Here is a tiny trained network, its code and every weight. The questions are about switching its units off for an input and a class, where a switched-off unit gives its printed mean instead of its output.

import numpy as np


def w(rows, s, z=0):
    codes = np.array(rows[::2]) - 128.0
    scale = np.full(codes.shape[1], s)
    scale[-1] = z or s
    return codes * scale


def norm(h):
    return h / np.sqrt((h * h).mean(-1, keepdims=True) + 1e-5)


def f(y):
    return np.maximum(y, 0)


def log_softmax(a):
    a = a - a.max(-1, keepdims=True)
    return a - np.log(np.exp(a).sum(-1, keepdims=True))


def net(x, mask):
    res = np.array(x, float).reshape(1, 5) / 4 @ E
    u = 0
    for l in range(2):
        y = f(norm(res) @ A[l][:, :-1].T + A[l][:, -1])
        res = res + np.where(mask[u : u + 8], y, B[l][:, -1]) @ B[l][:, :-1]
        u += 8
    return log_softmax(norm(res)[-1] @ U[:, :-1].T + U[:, -1])


A, B = {}, {}
E = w([
[111,4,140],'x0',
[101,189,71],'x1',
[97,106,203],'x2',
[253,99,196],'x3',
[72,65,84],'x4',
],0.0042)
A[0] = w([
[209,100,221,92],'0.n1',
[164,136,240,179],'0.n2',
[41,20,112,178],'0.n3',
[255,244,55,176],'0.n4',
[219,205,120,250],'0.n5',
[148,158,149,70],'0.n6',
[179,111,188,73],'0.n7',
[175,178,202,136],'0.n8',
],0.0042,0.002)
B[0] = w([
[165,71,228,196],'0.n1',
[201,81,166,207],'0.n2',
[151,3,162,229],'0.n3',
[138,92,15,252],'0.n4',
[97,57,18,246],'0.n5',
[175,136,149,138],'0.n6',
[199,133,141,163],'0.n7',
[120,80,139,189],'0.n8',
],0.0042,0.0033)
A[1] = w([
[80,182,119,5],'1.n1',
[169,142,138,106],'1.n2',
[250,111,92,143],'1.n3',
[78,114,104,147],'1.n4',
[62,160,126,91],'1.n5',
[120,34,180,190],'1.n6',
[81,145,112,64],'1.n7',
[1,150,80,112],'1.n8',
],0.006,0.0022)
B[1] = w([
[88,254,185,143],'1.n1',
[106,44,171,145],'1.n2',
[83,63,135,231],'1.n3',
[114,128,134,175],'1.n4',
[114,135,216,157],'1.n5',
[49,122,30,253],'1.n6',
[130,148,232,146],'1.n7',
[174,46,228,212],'1.n8',
],0.0039,0.0041)
U = w([
[37,255,203,1],'0',
[42,26,136,166],'1',
[213,61,238,239],'2',
[153,251,57,92],'3',
],0.0087,0.0043)

Each question gives the input, the list of numbers given to net, and the class t.
The units are the neurons (one row each of A and B). Each row of codes is followed by its name. A weight is (code - 128) times the scale printed after its matrix; where a second scale follows, it is the last column's (A, B and U).
mask holds one flag per neuron, layer by layer. A switched-off neuron (its flag False) gives its mean, the last column of its row in B, instead of its output. The means were averaged over made-up inputs and are rounded, as every weight is.
A unit's drop is (log p(t) with every unit on - log p(t) with that unit switched off) / (log p(t) with every unit on - log p(t) with every unit switched off).
The circuit of an input: a set's keep is (log p(t) with only the set's units on - log p(t) with every unit switched off) / (log p(t) with every unit on - log p(t) with every unit switched off). Starting from the 12 units with the biggest drops (on a tie, the unit counted first), units are removed one at a time, each time the one whose removal leaves the highest keep (on an exact tie, the one counted first), for as long as the keep stays at least 0.8.
units of the circuit, in order: the units of the circuit, biggest drop first
most important unit: the unit with the biggest drop
k most important neurons: the k neurons with the biggest drops, biggest first
top k neurons in layer l: the k neurons of layer l with the biggest drops, biggest first
drop of u: that unit's drop, to one decimal
input [-4,2,1,-2,0], class 0: units of the circuit, in order => (0.n3, 1.n6, 1.n5)
input [-1,-1,1,-6,-2], class 2: 2 most important neurons => (1.n8, 1.n6)
input [-7,-3,4,-6,2], class 0: top 2 neurons in layer 1 => (1.n1, 1.n3)
input [-3,-3,-5,3,3], class 3: most important unit => 0.n4
input [-8,1,5,3,1], class 1: units of the circuit, in order => (0.n5, 1.n3)
input [-7,2,3,8,4], class 1: 3 most important neurons => (0.n5, 1.n3, 0.n4)
input [0,2,-2,0,-6], class 1: 2 most important neurons => (1.n3, 0.n5)
input [4,7,-8,6,-8], class 1: drop of 0.n5 => 0.4
input [2,8,-5,6,-4], class 1: drop of 1.n3 => 0.3
input [-4,-7,-6,0,3], class 3: drop of 0.n3 => 0.2
